In the rows, zero is written as 128.
Each row has a class, written after it, and each block has its own classes.
[148 140 131 163 127  88 114 126 166 122 139 119 153 101 120 168 120 147
  68  90 158  97 135 105  94 131 116 149  79 150 145 137 105 132 113] : j388
[149  96 134 171 155  71  95 110 127 131 109  88 178  65 129 181 151 122
 101 130 153 108 152 130 111 134 114 123  92 167 106 116 126 154 123] : j561
[149 125 114 165 117 119 109 141 165 132 138 114 157 122 148 158 118 142
  76  86 138  71 134 108 108 129 114 175 122 133 145 158 118  99 118] : j274
[153 139 163 149 138 117 113 130 173  98 130  94 156 112 103 188 130 148
  63  61 136 111 143 115  91 149 110 146  81 161 162 156 106 135 103] : j46
[135 127 130 161 123  89 102 136 163 120 129 132 150  98 132 189 122 137
  85  75 157 122 124 113 100 131 121 167  62 144 161 121 110 149 115] : j274
[141  83 158 156 162 107 122 122 121 120 108 109 155  76 151 187 143 118
  90 128 176 133 131 138 129 153 127 103  63 160 101 132 125 186 103] : j659
[132  59 136 206 252 136 111 167 138 168 137 119 175 207 177 216 141 116
 189  39 145 166 152 122 148 118 180 235 170  90 146 106 171 170 139] : j280
[148 134 137 153 130  99 108 145 168 118 143 123 162 111 152 179 133 138
  80  92 141 106 128 109 107 122 116 171  93 148 156 153 116 110 112] : j274
[165 122 135 151 137  77 127 112 102 172 135 106 137  79 139 128 128 111
  71 137 198 109 138 136 127 117  83 180 141 150  83 128 125 124 133] : j97
[137  92 135 164 138 103 112 120 137 142 100 110 191  92 159 150 144 128
  87 107 134 115 139 129 122 184 120 108  83 160 145 137 117 143 119] : j280
[145  93 135 160 150 101 114 131 119 131 109  99 200  87 162 161 151 135
  79 109 141 110 132 121 137 152 121 131  72 154 106 126 138 160 130] : j363
[143 132 119 161 138 128 122 132 158 118 134 141 152 127 132 158 121 138
  99 101 125  93 141 102 105 143 114 164 112 128 143 155 108 150 104] : j707
[142 128 137 163 135  96 123 130 156 116 128 124 165 122 149 177 128 139
  79  85 160 105 142 100 107 147 119 148  79 133 144 148 108 123 101] : j280
[172 116 145 142 154  96  89 152 123 145 134 105 171 102 180 180 168 109
  67 126 148 132 151 132 127 126 112 134  97 171 126 156 135 132 106] : j707
[143 149 138 155 120  99 110 151 163 128 145 110 161  99 144 153 130 151
  73  98 121  84 139  94  88 132  99 135 105 151 172 155 119 119 114] : j561
[143  92 147 158 147  89 120 133 123 136 110 111 178  77 161 167 141 122
  83 126 147 122 131 128 134 155 122 131  77 152 111 136 126 148 127] : j659
[133  90 164 162 134 102 118 139 142 112  96 110 180  76 137 164 140 132
  95 105 181  92 140 149 114 162 113 121  54 144 106 121 123 148 129] : j561
[149 131 129 158 136  91 120 124 161 127 131 120 172 122 156 169 128 153
  71  91 133 108 133 100 109 144 111 153  77 141 156 144 109 112 114] : j707
[154 107 109 176 170 112 133 130 125 140 100 105 228 112 199 168 158 133
  90 102 117 108 141 100 147 141 107 153  99 159 106 134 131 125  98] : j363
[155 108 145 155 156  96 118 118 134 135 111 100 180  70 138 189 138 117
  84 116 156 105 137 130 131 163 117 123  72 156 100 128 128 150 117] : j46
[150 101 146 153 150  90 111 132 123 126  99 104 179  78 150 178 155 114
  81 116 158 123 130 133 122 146 121 138  68 162 110 130 129 158 122] : j911
[141 125 134 143 129 110 110 133 159 116 150 110 157 123 143 161 127 125
  58  92 143 106 125  99  99 131 126 154  73 145 157 141 113 141 129] : j274
[132 120 129 150 132 107 113 132 173 130 129 135 146 113 117 164  91 141
  99 112 183  78 123 131 111 142 122 197  99 122 106 142  99  97 123] : j911
[147  85 155 142 171  99 147 110 119 157  94 108 155  58 171 168 145 120
  88 131 183  98 143 134 138 185 117 120  79 149  73 120 131 163 120] : j659
[128 135 163 112 181 178 233 142 157  39 125 137 220 184 207 159 179 144
 106  57 143 132 136  57 161 107 115 118  42 150 117 118 102 163 112] : j46
[144 125 132 162 140 108 109 130 160 118 116 122 148 110 135 160 119 153
  93  88 153 110 126 113  90 146 111 156  90 143 155 143 106 140 111] : j911
[143  96 154 149 152  95 113 126 140 131  97 100 168  81 134 178 148 120
  94 105 151 107 140 148 115 167 131 127  69 157  97 137 130 159 126] : j280
[154 133 139 152 114 110 138 121 173 116 125 123 143 105 123 170 117 133
  71  92 139 105 135 113 113 147 114 153  92 136 142 164 108 116 109] : j46
[149 105 150 164 145  95 108 145 117 142 116 108 173  71 156 163 158 118
  98 124 132 100 136 132 126 155 105 119 109 160 128 148 139 148 133] : j97
[160 146 117 166 127  89  93 149 165 125 147 131 161 109 141 162 119 156
  80  86 130  77 127  90  94 138 120 137  84 152 149 146 117 136 117] : j388
[142 101 147 163 143  77 111 132 133 135 103 103 176  61 146 182 150 128
 117 114 147 115 137 138 126 147 110 129  87 160 125 127 136 140 118] : j104
[144  93 144 167 157  91 101 131 128 139 110 103 189  75 158 177 143 126
  92 113 153 104 138 144 118 154 107 138  75 150 116 132 129 144 120] : j707
[118  75 122 140 141  73 121 161 126 169 132 128 144 114 179 161 126 102
  71 112 252 169 145 154 152  76  87 115  22 118 113  78  74  90 141] : j280
[132 111 153 147 151  90 148 109 121 121 101 138 181  84 161 159 147 133
 106 150 114 163  98 119 149 154 107 129  81 158 122 149 118 154 111] : j97
[160 101 128 114 174  94  96 129 181 135 137 126 156 150 161 209 121 122
 100  77 178 110 141 104 120 162 150 173  83 156 107 128  87 140 115] : j280
[160 109 160 147 174 125 157 145 133 102  61 102 179 121 169 224 184 150
 129  64 140  97 143 126 149 167 136 132 100 134  99 138 139 121  92] : j911
[151 147 135 177 144 107 115 140 163 100 138 126 163 114 128 163 135 145
  91  85 130  83 153  84  89 150 105 125  94 144 174 155 110 143  96] : j539
[130 137 125 179 122  89 113 143 183 120 132 129 178 113 142 167 108 143
  87  88 126  95 138  95 101 124 102 193  94 154 155 159  96  95 110] : j561
[134  95 154 152 165  99 143 127 133 118  92 129 172  70 171 184 152 111
 105 115 167 133 121 135 133 148 116 111  38 158  99 115 124 183 120] : j274
[152 122 153 149 156 104 130 132 122 128 106  90 176  72 128 177 162 101
  86 114 142 117 152 130 127 139 104 144 102 166 101 142 145 171 104] : j104
[109 141 137 160 135  62 158  81 107  26  96 164 206 102  95 101 105  99
 130 113 144 122 114  71 103 162  82 184  11 129  99 111  58 164 131] : j911
[133 165 141 130  88 102 181 117 181  53 121 138  79 111 105 155 123  81
  80  99 213 118 161 110 100  94  89 110   4 119 126 164  74 110 114] : j539
[166 142 131 156 135  97 103 134 169 131 139 119 158 123 146 167 122 138
  54 100 163  87 142 106  92 141 119 169  96 147 129 143 111 106 119] : j274
[164 147 138 144 125  98 122 136 181 124 149 121 140 109 114 171 129 138
  62  95 154 119 148 117 107 111 112 167 112 148 145 161 114 111 112] : j659
[ 91  66  89 146  92 137 107 135 100 175 132  93  80  92 192  96 118  84
  79 148 155  99 168 101 127 101  92 196 161 110 146 181 102 125 158] : j911
[136  95 140 153 178  87  96 163  99 151 131  87 184 111 182 171 162 138
  66 107 138 134 131 117 114 104  96 126  82 162 126  99 116 141 132] : j97
[123  83 173 159 180 107 156 147 126 170 157  98 212 115 147 195 113 110
  79  91 176  98 111 135 157 157 154 124 102 141 105  71 144 137 148] : j46
[151 108 163 166 147  87 113 127 129 112 108  98 184  70 123 187 145 133
  99 112 171 105 131 135 120 156 120 140  72 154 109 130 138 164 109] : j104
[148 159 124 131 120  92  89 162 164 167 152 112 132  84 156 171 127 168
  99 144 132  78 132 125 102 114 106 155 143 127 147 167 126  56 108] : j539
[145 112 153 162 146 130 122 154 123 136 105  57 194  98 149 169 165 131
  68  96  94  72 146 114 131 171 111 124 121 142 143 183 145 136 147] : j97
[141 102 154 160 149 101 122 146 129 136 121 105 191  72 150 170 147 138
 101 113 161  77 136 122 129 156 115 127  93 140 118 124 137 159 128] : j561
[159 153 144 144 130 106 109 143 164 119 151 105 151 103 100 180 108 152
  53  75 147  96 130 104 104 132  95 167  93 143 144 161 104 133 104] : j46
[163 140 146 162 157  90  96 114 185 128 135 115 171  97 103 159 114 165
  87  81 172  84 150 125  79 159  88 194 113 155 138 160  95 118  99] : j280
[154  92 156 166 159 104 126 133 125 135 102 111 181  83 158 164 151 132
  83 106 154 103 134 138 113 170 115 118  69 147 122 126 130 178 126] : j707
[140  90 154 153 148  93 116 135 136 143 109 103 167  74 147 176 139 119
  94 124 175 110 138 139 127 152 121 129  79 156 108 123 119 162 133] : j561
[156 129 121 145 131 119 118 145 164 129 139 121 152 109 174 167 136 126
  71  86 157  85 147  99  99 133 104 135 108 138 151 148 118 136 110] : j274
[146  94 155 160 152  87 118 133 131 138 113 102 176  68 150 181 151 121
  93 115 136 116 140 135 129 157 124 118 101 158 125 139 139 147 124] : j659
[154 116 156 151 178 105 123 119 147 126 123  88 197  77 146 193 156 112
  85 114 158 121 136 128 129 146 124 147  64 175 108 146 140 174 119] : j363
[152 129 123 161 127 106 115 142 148 125 131 117 162 112 151 150 133 148
  70 101 134  96 127  97 105 128 111 158  99 136 152 155 121 122 117] : j911
[167 124 127 158 128  93 118 139 155 125 126 118 135 117 146 169 122 141
  71  86 157  83 143  91  99 150 119 133  96 146 141 146  97 144 110] : j539
[163  66 150 162 154  86 121 131 139 148 103 105 172  81 162 169 140 124
  74 107 173  88 146 139 122 177 137 116  86 143  93 119 132 153 150] : j659
[169 117 161 170 149  92 108 135 132 124 111 100 192  87 128 185 152 123
  67 115 161 128 125 143 122 144 120 152  81 167 111 147 137 168 128] : j97
[152  86 138 172 162  89 102 131 126 142 102 105 186  83 165 181 147 129
  91 102 150 113 145 136 118 154 105 131  88 155 121 127 121 157 116] : j707
[151  96 151 157 154  98 108 134 133 146 108  97 175  74 156 179 156 116
  85 122 157 115 148 133 130 153 116 127  91 172 116 139 132 160 115] : j561
[149 139 131 163 120 102 109 139 174 120 140 118 156 112 130 171 128 137
  73  85 141  84 145 103 103 141 130 144  93 145 151 155 121 122 121] : j388
[121 121 149 157 130 121 133 149 165 102 137 120 165 128 148 169 133 134
  79 101 118 113 128 102 100 127 134 158  87 137 164 156 114 135 111] : j539
[131  82 148 174 155 115 117 134 125 122  90 101 163  97 137 209 127  97
 122 117 178 145 113 169 113 127 140 185  71 140 107 118 101 167 114] : j274
[127 140 137 160 123 119 118 117 165 101 122 106 154 113 107 172 136 150
  74 109 128 118 134 114  90 123 123 180  99 132 162 159 115 114 100] : j911
[145  91 140 172 175  93 115 115 117 124 101 115 210  91 159 157 137 141
  75 115 151 128 124 124 111 155 105 133  54 161 100 106 115 195 118] : j707
[139  93 168 146 156  99 122 153 130 168 116  85 165  80 161 185 154 137
  76 115 161 125 146 148 114 143 126 134 107 142 143 119 123 166 159] : j707
[139 106 128 151 131 101 113 141 121 142 120 109 178  75 163 157 140 125
  95 133 154 103 132 131 126 139 110 137  87 135 119 130 120 133 125] : j363
[164 141 136 160 124  92 121 136 168 119 144 114 144 101 114 170 131 146
  81  90 144  95 140 103 105 121 106 163 113 143 150 161 128 129 104] : j104
[148 151 136 163 110  93 137 132 169  91 129 102 156 106 130 148 115 144
  73  62 139  79 151  94  87 129  72 149  97 144 166 177  84  80 108] : j659
[143  99 145 159 148  97 118 130 126 134 103  98 191  84 153 170 152 133
  94 122 147 120 137 125 137 152 116 140  81 151 120 131 133 146 119] : j104
[145  98 161 158 154 108 130 126 128 130 104 104 171  71 149 172 150 123
  90 117 142 122 138 136 130 161 111 121  76 155 123 139 125 152 119] : j46
[144  96 147 162 155 103 117 142 137 124 110 102 187 112 130 196 138 130
 103 102 155  99 130 135 141 151 148 150  87 145 100 124 125 140 123] : j539
[143 124 156 164 144  80 112 131 129 118 116  98 197  47 138 163 150 147
 120 125 153  82 131 132 115 146  92 142  82 158 120 135 136 127 114] : j104
[197 143 129 158 131  97 120 181 168 118 139 119 180 145 181 159 132 134
  24  77 130  76 129  83  78 144 135 117  50 136 135 150 129 136 138] : j659
[131  94 192 151 138 137 119 120  95 134 140  68 207  26 109 127 164 169
  73 146 101  94  89 156 126 176 105 114 103 148 158 153 173 175 108] : j46

Next block, with new classes.
[188  53 157 164 121 147 134  86 175  67 109 173 134 138 154 219  94  88
 135 115 143 123  89 121 137 112  92 119 151 124 149 134 153  81 126] : j742
[189 112 137  99  70 116 180 198 101  97 107 183 138 101 144 166 127  91
 166 143 145 108 118 100 141  82 133 192  95  99 109 153 135  86  92] : j796
[122  98 162 135  84 170 142 195 145  24 107 179  96 198 107 161 150  18
 133 129 151 143 185  89 105  97 139 124 120 122 135 170 201 125 151] : j446
[ 99  79 179 194  90 108 138 128 143 127 111 196 176 130 198 154  72  85
 175 160 126 150 144 117 154 172 140 174 100  97 158 112 176  77 107] : j627
[ 74 126 165 150  81 180 133 194 149  24 155 195  91 199 113 144 151  23
 116 144 162 158 167  96 103  96 122 126 115 134 126 174 179 142 153] : j480
[179  87  92 134 127 134 124 167 132 105 103  57 130 122 108  86  80 135
 134 185 160  86 106 198 112 155 142 103 163 197 132 119  66 130 147] : j742
[ 55 122 127 151  47 125 126 153 149  44 110 179 164 121 170 174 141  48
 106 124 124 145 122 161 118 135 136 187 149 134 187 159 138  95 167] : j480
[120  74 121 173 102  89 110 107  97  36 167 167 167  99 140  71  23 117
  65 219  75 113 159 159  97 166 103 160 165  90 145  53 133 197 173] : j480
[145 181 109 110 144 144 122 186 126 185 159 118 117  81  38 190 200 139
 192 116 110 122 106 123 172  83 150 194  76 123 108 168 102  85  82] : j446
[180 153 112 113  88  79 203 191  85 162  99 178 116  95 144 159 122 111
 162 128 159  93 146 106 153  82 117 227 103 122 103 171 128  65  75] : j341
[190  62 138 159 132 135 112  60 171  93 128 181 145 122 144 220  93  89
 130 154 100 113 133 110 149 116  90 112 131 112 136 105 137  63 125] : j253
[164  88  75 126 152 139 139 181 121 145  99  71 122 153 125  47  84 158
 144 171 150 107 111 201 136 132 137 109 187 195 122 140  51 120 152] : j480
[ 90  88 156 171 104  67 149 109 152 121 106 172 171 131 224 136  48 102
 181 171 146 168 166 125 140 200 144 138 145 100 151 107 173 108  96] : j627
[ 96 108 166 127 109 182 117 212 124  39 125 147  78 201 107 129 144  55
 134 131 158 152 148  92  86  80 137 102 129 107 123 171 195 159 149] : j480
[ 74 114 151 133  90 119 139 133 157  48 124 193 142 135 186 169 120  71
 101 104 108 175 108 167 107 137 126 171 117 101 158 152 146 110 134] : j341
[169 148 121  96  67 108 172 211  88 133 106 167 124  89 157 154 124 116
 175 133 180 108 140 120 144  97 130 190 135 118 102 156 121 119  84] : j33
[ 81  91 162 188 104  95 149 138 143 109 111 188 163 135 175 143  96  87
 189 145 136 172 154 103 157 171 151 173 119  95 160 119 167  73 106] : j446
[ 87  96 148 148  81 108 155 117 152  49  92 215 170 137 181 170 107  49
  98 134 113 164 141 138 100 128 112 165 137 118 177 173 167 125 141] : j742
[158 175  97  90 135 148 153 158 148 126 163 125 109  84  56 168 195 121
 170 127 147 152  96 115 156 105 138 144  84 121 108 178  93  99  77] : j796
[130 196 102  92 147 128 128 163 165 167 164 116 117  85  68 179 201 128
 163 131 128 125  95 144 163 104 147 165  83 133 113 165  98  78  63] : j253
[ 65  87 177 197 116  81 150 131 108 142  92 169 158 134 215  89  23 104
 171 172 148 174 179 101 149 218 133 135 161 104 169  95 184  95 107] : j33
[ 86  78 173 177  90  90 129 125 127 115 124 182 178 116 179 140  68  90
 168 182 152 142 162 100 137 182 131 163 117 104 157 100 174 110 100] : j627
[105 118 149 127 111 174 141 161 169  28 108 187 111 183 102 145 172  31
 121 127 157 149 170 107 100  77 131 112 122 132 140 179 186 136 132] : j446
[175 106 131 130  94  88 204 168 100 124  87 201 136 107 153 141 100 111
 167 125 134 101 153 116 159  70 119 210 125 116 111 150 134  82  94] : j446
[100 109 169 145 101 174 142 172 152  22 129 177  99 201 134 126 123  47
 110 134 147 117 164  86  96  88 129 132  79 123 124 143 194 119 147] : j341
[182  66 148 155 144 132 120  61 206  69 138 191 107 174 156 243  81  81
 136 126  98 121 124 132 130  95  91  89 144 112 127 107 139  73 122] : j253
[156 140 131 107  63 114 185 216  95 142  97 178 126 108 162 186 131  88
 168 154 152  96 168  86 147  79 123 214 122 124  94 162 146  92 104] : j33
[ 78 122 129 134  95 115 158 129 141  84 104 218 163 117 168 149 128  68
 103 132  92 150 142 131 123  97 116 171 119 111 167 163 142 106 131] : j253
[ 60 149 123 123  97 125 135 151 142  93 109 213 146 148 160 169 124  61
 103 108 103 170 147 163 128 130 117 161 128 142 160 214 136 106 127] : j627
[142 194 104  96 136 155 141 185 122 166 153 126  96  84  35 164 207 106
 163 147 120 135 134  99 148  82 148 168  50 133 100 206 107  91  78] : j742
[ 75 102 125 141  77 110 151 129 161  53  94 196 164 133 180 176 103  65
 118 140 110 149 153 158 111 132 116 172 164 124 171 140 149 119 150] : j796
[175 114  79 144 132 165 144 227 140 155  84  60 122 133 111  90  94 156
 181 171 162 108 101 217 133 137 155 134 165 204  98 155  43 123 138] : j33
[102 109 151 121 112 183 136 206 142  50 110 183  95 179  97 162 151  36
 124 134 123 135 152  75 103  57 128 124 102 108 135 195 182 128 132] : j253
[ 83 134 129 132  78 106 149 108 125  68  92 216 195 121 168 178 126  75
 112 123  86 167 159 132 108 116 118 196 102 127 153 169 147  67 152] : j33
[ 98 115 111 132  77 104 125 126 148  80  97 204 179 111 169 177 141  73
 129 144 103 154 153 170 113 123 130 184 118  95 167 152 124 109 123] : j253
[121 214  97  93 140 153 132 166 151 133 179 149 139  92  44 164 193 115
 155 111 130 112 119 112 184  81 137 170  62 156 119 204  97 105  70] : j446
[111  83  97 154 129  74 134  63 104  45 171 179 176 106 123  73  19 113
  42 211  53  89 187 133 111 153  76 151 151 104 178  51 123 189 171] : j253
[ 91 134 142 151  83 107 128 107 145  86 110 197 132 118 150 179 107  68
  93 102  78 145 150 175 109 135 122 160 127 130 178 160 148 112 142] : j742
[193 109  82 165 136 139 168 167 129 107  95  78 125 134  96  65  59 135
 132 164 136  95 101 219 124 137 125 114 158 182 137 124  59 138 156] : j796
[144 200 107 106 126 125 141 197 129 176 161 112  72 100  49 200 197 100
 173 127 124 162 113 107 136 121 159 148  76 125 102 210 106 100  83] : j742
[121  70 185 180  79  86 156 129 124 118  92 177 161 118 206 137  81  90
 170 153 148 165 153 108 147 198 146 170 115  94 155 117 189  74 104] : j742
[188  66 160 161 148 143 128  67 182  88 120 180 112 140 162 224  80  82
 131 113  98 137  90 145 147 100  88  84 150 107 147 110 142  52 122] : j253
[ 74  97 171 189 107  77 154 109 133 134 107 186 160 125 199 142  80  89
 169 167 135 189 173  92 139 195 134 151 109  91 151 142 169 105  93] : j742
[ 97 103 168 147 104 177 122 196 136  61 104 170  90 170 114 176 147  34
 128 139 115 151 146 102  93  77 132 121 110 110 131 158 186  96 154] : j253
[ 78 127 135 142  86 124 154  97 151  53 110 219 147 130 175 151 120  65
 103  96 119 168 152 143 124 124 111 150 124 117 185 178 148 130 131] : j742
[ 92  98 145 157 105 180 123 175 160  30 122 182  97 198 117 176 118  48
 109 139 122 104 148  77  86  67 122 122 117 129 123 166 173 143 165] : j627
[ 89  91 195 141 111 192 113 193 126  32 119 147  87 194 123 129 146  50
 129 139 166 137 139  75  85  91 136  98 100 101 137 138 212 143 143] : j742
[199  67 125 147 139 159 121  93 198  74 123 176 129 154 147 227  86  80
 171 139 130 133  97 146 143 110 109 104 156 118 150 117 115  53 110] : j33
[ 88  92 171 138 111 168 139 183 153  49  99 186  97 187 143 142 124  37
 111 146 130 112 153  96  96  60 124 111 121 117 138 153 184 126 135] : j253
[ 99  91 173 145 123 188 123 190 157  40 108 174  80 187 106 161 136  40
 126 143 124 164 126  99  80  87 133  92 121 106 121 167 179 123 138] : j796
[156 133 125 144  93  97 191 156 112 128 103 223 126 124 159 161 102 103
 147 136 125  95 155 107 145  71 103 203 118 107 112 145 134  93  95] : j796
[212  47 141 158 157 146 116  69 175  77 109 149 123 148 126 200  94  99
 146 123 128 127  89 127 115 106 106 100 127 101 145 109 144  58 119] : j341
[ 96  86 110 151 140  84 138  80 114  36 150 153 158  92 144  47  29 126
  53 214  94 114 160 152 106 172  88 131 177  91 154  51 126 206 143] : j796
[ 66 140 153 139  82 118 131 147 142  94 121 179 144 117 178 195 133  48
  87 128  91 172 116 157 115 151 121 162 151 123 176 156 171 116 154] : j742
[ 89 120 126 122  78 132 149 136 144  60 104 197 146 120 181 165 132  59
 119 113 136 155 145 146 140 128 117 165 137 105 187 180 144 130 120] : j742
[ 90  77 173 194 100  96 128 131 141 117 126 153 173 112 185 151  77  99
 173 158 128 151 108 125 153 191 141 162 121  83 182  76 160  81 115] : j253
[ 69 113 150 147 100 119 145 133 150  62 112 186 165 138 163 150 121  62
 114 126 112 171 141 158 120 135 123 153 143 121 173 149 156 137 146] : j446
[ 85  84 152 172 124  84 152 124 148 111 106 156 151 152 178 160  73  79
 182 159 145 194 160 103 127 190 134 144 123  96 162 140 168  80 104] : j341
[ 74 117 146 140  79 128 160 134 145  35 103 213 175 138 197 147 120  43
  93 114  99 150 142 142 143 120 122 172 127 117 179 155 164 102 156] : j446
[ 76  92 183 165  78 194 135 206 125   4 114 187  81 194 139 118 138  29
 104 137 134 133 149  96  90  63 135 137 107 104 124 149 192 120 176] : j480
[182  88  71 119 133 145 120 172 143 116  96  86 163 148 110  99  72 142
 162 183 162  74 128 206 121 122 131 115 148 199 126 157  47 159 128] : j627
[ 74  90 154 204  98  84 147 119 144 117 131 174 165 121 217  96  60 124
 177 157 161 167 135 140 163 201 139 166 158  88 169  91 146 123 104] : j480
[ 87 217 119  95 141 153 119 194 140 153 168 115 105 101  60 183 195 117
 165 120 141 138 105 101 146 102 146 155  79 128 110 197 114 121  69] : j33
[ 79 119 185 136 114 174 143 176 160  27 128 196  85 213 131 150 128  35
 107 127 124 137 152  67  89  71 136 103  78 117 105 182 209 123 135] : j627
[205  64 147 155 145 144 131  76 194  74 136 160 119 141 144 226  85  91
 157 113 128 161  65 157 149 142  99  90 173 102 161  97 144  65 116] : j796
[ 81 101 143 188 108 104 156 117 165 126 103 201 169 121 196 136  91  86
 189 165 159 177 173 104 169 171 130 149 130 101 164 138 157  89  83] : j253
